Below is a small trained network, with its code and all its weights. Each question gives an input and a class and asks what happens when units are switched off, that is, made to give their printed mean instead of their output.

import numpy as np


def w(rows, s, z=0):
    codes = np.array(rows[::2]) - 128.0
    scale = np.full(codes.shape[1], s)
    scale[-1] = z or s
    return codes * scale


def norm(h):
    return h / np.sqrt((h * h).mean(-1, keepdims=True) + 1e-5)


def f(y):
    return y / 2 * (1 + np.tanh(0.7978845608 * (y + 0.044715 * y**3)))


def log_softmax(a):
    a = a - a.max(-1, keepdims=True)
    return a - np.log(np.exp(a).sum(-1, keepdims=True))


def net(x, mask):
    res = np.array(x, float).reshape(1, 7) / 4 @ E
    u = 0
    for l in range(4):
        y = f(norm(res) @ A[l][:, :-1].T + A[l][:, -1])
        res = res + np.where(mask[u : u + 14], y, B[l][:, -1]) @ B[l][:, :-1]
        u += 14
    return log_softmax(norm(res)[-1] @ U[:, :-1].T + U[:, -1])


A, B = {}, {}
E = w([
[13,146,164,72,151,17,93,127,22,99,86],'x0',
[128,127,129,129,128,129,130,128,129,129,128],'x1',
[128,128,128,128,128,126,124,128,129,131,131],'x2',
[103,152,128,144,58,192,158,130,34,170,167],'x3',
[163,119,201,164,243,160,156,114,63,144,131],'x4',
[82,77,181,106,135,160,155,250,151,125,136],'x5',
[220,153,197,128,61,55,194,160,115,230,14],'x6',
],0.0022)
A[0] = w([
[105,156,107,61,157,97,141,142,82,149,112,6],'0.n1',
[166,135,110,127,121,128,43,98,102,152,109,19],'0.n2',
[135,133,150,145,196,153,126,120,108,166,107,33],'0.n3',
[138,140,171,150,199,148,105,130,106,168,130,43],'0.n4',
[199,165,97,53,146,188,120,152,144,172,133,47],'0.n5',
[152,121,114,140,179,73,88,154,171,145,116,79],'0.n6',
[67,137,82,128,45,100,100,138,192,158,113,75],'0.n7',
[102,122,130,142,134,137,135,114,134,129,111,111],'0.n8',
[159,92,118,106,180,65,111,132,179,137,122,78],'0.n9',
[189,125,106,111,113,123,81,29,85,130,102,26],'0.n10',
[195,124,170,131,80,92,136,156,107,149,77,56],'0.n11',
[141,123,158,137,205,153,136,114,99,165,113,49],'0.n12',
[121,113,168,105,127,172,78,254,128,133,105,61],'0.n13',
[134,111,114,129,73,157,115,144,38,187,168,72],'0.n14',
],0.0055,0.0016)
B[0] = w([
[136,47,174,228,113,114,81,138,152,122,110,143],'0.n1',
[105,107,89,143,133,79,191,101,129,129,100,125],'0.n2',
[194,109,108,91,114,108,153,127,101,75,144,161],'0.n3',
[179,136,79,109,90,103,124,193,81,56,149,177],'0.n4',
[122,49,148,214,119,121,105,147,132,125,102,173],'0.n5',
[103,177,161,123,125,192,151,110,148,89,59,162],'0.n6',
[251,119,125,85,126,93,157,170,31,14,172,230],'0.n7',
[119,145,154,117,139,136,125,139,115,128,157,122],'0.n8',
[95,226,190,126,106,198,148,116,141,77,90,180],'0.n9',
[69,142,122,141,150,75,253,196,175,142,210,196],'0.n10',
[114,173,61,58,184,179,48,162,120,214,161,252],'0.n11',
[193,133,104,79,85,100,137,149,106,55,174,189],'0.n12',
[89,161,77,167,146,46,247,110,169,141,195,218],'0.n13',
[99,232,197,113,135,195,152,96,193,31,32,222],'0.n14',
],0.0052,0.0021)
A[1] = w([
[165,49,135,242,98,182,84,87,163,193,123,33],'1.n1',
[67,120,86,103,24,120,89,105,199,149,108,56],'1.n2',
[57,83,162,91,124,71,103,100,70,147,96,74],'1.n3',
[96,116,179,158,236,167,158,66,109,178,122,83],'1.n4',
[128,106,98,170,118,104,164,134,129,102,48,129],'1.n5',
[163,167,79,169,125,89,100,3,116,141,119,25],'1.n6',
[180,76,114,122,124,195,153,94,184,164,137,93],'1.n7',
[101,138,141,155,33,176,149,103,46,188,176,56],'1.n8',
[151,94,172,130,100,94,109,92,117,251,72,48],'1.n9',
[168,158,96,148,136,114,87,28,108,128,98,10],'1.n10',
[90,111,114,179,143,147,104,88,142,64,169,48],'1.n11',
[62,70,181,167,131,60,73,89,68,153,89,41],'1.n12',
[57,102,57,76,193,202,45,105,108,137,212,52],'1.n13',
[62,106,100,157,136,52,245,55,163,199,172,2],'1.n14',
],0.0045,0.00096)
B[1] = w([
[153,142,123,195,106,143,94,128,137,125,167,186],'1.n1',
[177,129,212,122,182,116,162,126,50,101,129,107],'1.n2',
[169,153,111,205,122,155,104,148,163,113,172,138],'1.n3',
[142,144,140,51,1,108,125,155,150,85,138,126],'1.n4',
[127,141,169,98,137,174,99,106,132,138,207,126],'1.n5',
[82,75,157,109,155,133,173,162,148,123,143,107],'1.n6',
[59,167,148,153,123,53,70,132,67,91,143,231],'1.n7',
[132,115,154,95,179,98,125,115,204,70,79,138],'1.n8',
[127,151,91,98,150,139,119,140,112,163,128,120],'1.n9',
[111,104,136,125,140,141,169,202,165,118,137,95],'1.n10',
[164,173,143,101,132,102,140,158,112,193,84,248],'1.n11',
[125,137,127,200,111,130,88,134,117,115,154,113],'1.n12',
[159,156,111,79,132,130,120,151,121,226,81,249],'1.n13',
[115,162,84,132,138,111,169,131,151,134,154,199],'1.n14',
],0.0068,0.0015)
A[2] = w([
[83,100,168,128,83,180,148,85,128,119,79,20],'2.n1',
[108,132,117,111,121,131,106,121,130,118,133,115],'2.n2',
[131,99,172,114,149,114,111,107,170,111,87,64],'2.n3',
[47,39,168,141,142,129,196,204,170,158,164,45],'2.n4',
[206,18,120,77,86,100,127,127,79,67,148,2],'2.n5',
[95,97,190,123,152,167,121,91,179,99,40,8],'2.n6',
[124,104,185,159,120,121,122,98,161,96,142,69],'2.n7',
[111,68,74,126,154,153,105,111,109,77,121,35],'2.n8',
[127,128,116,140,121,113,136,113,107,130,87,98],'2.n9',
[81,122,95,108,14,117,86,115,203,150,114,82],'2.n10',
[113,58,157,231,96,133,37,108,152,147,157,43],'2.n11',
[166,104,96,151,116,165,144,125,174,138,114,74],'2.n12',
[104,99,145,130,100,172,125,123,69,168,168,68],'2.n13',
[151,61,145,99,115,119,103,113,115,254,65,10],'2.n14',
],0.0059,0.00073)
B[2] = w([
[129,159,129,114,180,136,121,130,176,91,85,101],'2.n1',
[185,138,156,159,109,138,158,158,164,153,122,125],'2.n2',
[97,158,124,147,120,185,142,106,108,122,158,89],'2.n3',
[136,160,72,163,150,91,188,34,133,142,152,141],'2.n4',
[206,109,121,82,80,142,128,147,76,89,163,249],'2.n5',
[114,165,103,134,87,146,152,95,121,93,53,138],'2.n6',
[144,170,120,144,153,121,125,171,116,153,105,129],'2.n7',
[173,173,196,118,113,94,180,170,110,201,120,94],'2.n8',
[128,105,136,127,140,179,124,176,197,110,176,113],'2.n9',
[174,97,138,110,150,148,153,136,68,103,142,132],'2.n10',
[110,140,92,193,112,70,62,129,133,90,113,223],'2.n11',
[2,135,185,45,135,35,107,155,48,97,116,114],'2.n12',
[144,195,190,104,130,59,152,150,142,116,98,88],'2.n13',
[122,161,89,90,204,164,107,151,103,158,147,185],'2.n14',
],0.0075,0.0019)
A[3] = w([
[124,95,134,188,120,146,92,121,153,122,139,44],'3.n1',
[62,86,135,153,143,91,211,64,172,164,170,2],'3.n2',
[131,103,137,101,161,87,100,120,175,111,114,94],'3.n3',
[143,125,61,133,133,117,120,92,112,123,128,137],'3.n4',
[83,133,212,110,124,202,140,82,152,94,65,126],'3.n5',
[90,85,115,99,33,127,106,112,167,166,115,38],'3.n6',
[134,121,139,134,156,140,142,127,100,117,150,103],'3.n7',
[115,157,167,119,120,182,130,91,138,111,119,101],'3.n8',
[122,78,131,64,145,152,85,147,125,255,113,5],'3.n9',
[90,90,187,203,107,86,46,138,126,130,109,6],'3.n10',
[103,91,144,149,99,154,139,120,82,177,141,175],'3.n11',
[134,84,173,145,200,141,139,98,71,113,139,55],'3.n12',
[202,43,197,116,148,131,153,121,72,109,140,52],'3.n13',
[97,134,118,154,132,123,159,151,121,121,140,74],'3.n14',
],0.0063,0.0005)
B[3] = w([
[97,142,147,95,102,61,95,162,100,151,89,132],'3.n1',
[81,93,128,121,142,86,205,125,149,147,158,209],'3.n2',
[140,154,124,175,79,154,164,127,72,165,109,109],'3.n3',
[115,101,254,134,134,162,146,174,153,127,113,180],'3.n4',
[120,145,145,152,113,160,136,80,135,103,46,209],'3.n5',
[161,154,161,145,155,166,151,117,77,89,162,91],'3.n6',
[130,98,152,102,67,131,114,142,153,161,114,136],'3.n7',
[146,87,102,145,126,90,140,152,122,129,44,160],'3.n8',
[136,132,127,115,207,166,84,134,119,182,119,255],'3.n9',
[117,88,159,191,109,126,68,99,155,134,165,204],'3.n10',
[182,154,121,121,193,92,130,146,196,50,110,96],'3.n11',
[142,162,75,93,67,108,125,177,142,115,131,101],'3.n12',
[133,109,129,79,84,143,128,119,103,87,173,212],'3.n13',
[159,82,141,124,107,118,134,79,149,177,108,148],'3.n14',
],0.0084,0.0028)
U = w([
[138,157,117,82,239,183,69,157,118,221,128,240],'0',
[194,107,137,62,61,136,133,149,82,53,198,204],'1',
[68,106,129,146,155,70,236,95,182,164,181,118],'2',
[104,120,165,233,100,83,15,125,141,123,154,62],'3',
[117,160,138,147,119,170,148,82,146,79,1,1],'4',
],0.0067,0.00041)

Each question gives the input, the list of numbers given to net, and the class t.
The units are the neurons (one row each of A and B). Each row of codes is followed by its name. A weight is (code - 128) times the scale printed after its matrix; where a second scale follows, it is the last column's (A, B and U).
mask holds one flag per neuron, layer by layer. A switched-off neuron (its flag False) gives its mean, the last column of its row in B, instead of its output. The means were averaged over made-up inputs and are rounded, as every weight is.
A unit's drop is (log p(t) with every unit on - log p(t) with that unit switched off) / (log p(t) with every unit on - log p(t) with every unit switched off).
The circuit of an input: a set's keep is (log p(t) with only the set's units on - log p(t) with every unit switched off) / (log p(t) with every unit on - log p(t) with every unit switched off). Starting from the 12 units with the biggest drops (on a tie, the unit counted first), units are removed one at a time, each time the one whose removal leaves the highest keep (on an exact tie, the one counted first), for as long as the keep stays at least 0.8.
units of the circuit, in order: the units of the circuit, biggest drop first
k most important neurons: the k neurons with the biggest drops, biggest first
k most important neurons of layer l: the k neurons of layer l with the biggest drops, biggest first
input [-4,8,3,8,-3,-7,4], class 4: units of the circuit, in order : (0.n14)
input [8,7,8,-1,-2,-4,5], class 3: 2 most important neurons : (0.n1 1.n12)
input [2,8,4,6,-2,-6,4], class 2: 2 most important neurons of layer 0 : (0.n10 0.n2)
input [5,1,7,1,6,-8,3], class 2: 2 most important neurons : (0.n10 0.n7)
input [5,2,4,0,-4,-3,3], class 3: 2 most important neurons of layer 0 : (0.n1 0.n12)
input [8,-8,8,-6,7,1,1], class 3: 2 most important neurons : (0.n1 0.n7)
input [6,-2,-5,7,3,-3,-8], class 0: 2 most important neurons : (1.n13 0.n9)
input [-6,-7,-5,-2,-5,0,-4], class 3: 2 most important neurons of layer 1 : (1.n1 1.n7)
input [-4,2,-2,7,-2,-8,5], class 2: units of the circuit, in order : (0.n10 1.n14)
input [4,-7,-4,7,-4,-1,-6], class 4: 2 most important neurons : (0.n14 0.n11)
input [2,-8,-4,-7,-6,8,-3], class 2: 2 most important neurons of layer 0 : (0.n13 0.n14)
input [4,1,-1,7,-4,6,-2], class 4: 2 most important neurons of layer 0 : (0.n14 0.n10)
input [-8,-1,-3,2,7,7,-1], class 3: 4 most important neurons : (0.n7 0.n5 0.n10 1.n7)
input [-2,-3,1,-5,-5,-2,5], class 0: 2 most important neurons : (0.n11 0.n14)
input [-7,6,-5,-1,1,7,8], class 0: units of the circuit, in order : (0.n11)
input [-5,2,-3,0,7,2,6], class 1: 3 most important neurons : (0.n12 0.n3 0.n4)
input [6,1,4,-7,-2,2,4], class 4: units of the circuit, in order : (0.n9 0.n6)
input [-3,6,6,-2,1,8,7], class 2: 4 most important neurons : (0.n13 2.n4 1.n13 1.n11)
input [3,6,8,7,-6,-2,6], class 4: 3 most important neurons : (0.n14 1.n13 0.n12)
input [0,-4,-6,-3,-8,0,6], class 1: units of the circuit, in order : (0.n7)
input [-2,8,-5,-2,-6,8,-8], class 0: 4 most important neurons of layer 1 : (1.n13 1.n11 1.n6 1.n10)
input [4,-3,-5,-6,-2,-3,4], class 4: 2 most important neurons of layer 0 : (0.n9 0.n6)
input [8,7,-6,-4,5,0,5], class 3: 2 most important neurons : (0.n1 0.n7)
input [3,-5,-6,-5,-6,4,-3], class 1: 2 most important neurons : (0.n7 0.n14)
input [7,-5,-2,-5,8,-7,8], class 0: 2 most important neurons : (0.n11 0.n7)
input [-2,-2,-1,0,-5,1,-5], class 0: 3 most important neurons of layer 0 : (0.n12 0.n4 0.n3)
input [-3,-5,7,2,0,7,0], class 2: units of the circuit, in order : (0.n13)
input [-8,7,2,-3,3,5,6], class 3: 2 most important neurons : (0.n5 1.n7)
input [7,-5,0,-7,-1,3,8], class 0: 2 most important neurons : (0.n11 0.n14)
input [5,-6,-6,2,-7,1,6], class 1: 2 most important neurons of layer 1 : (1.n13 1.n11)
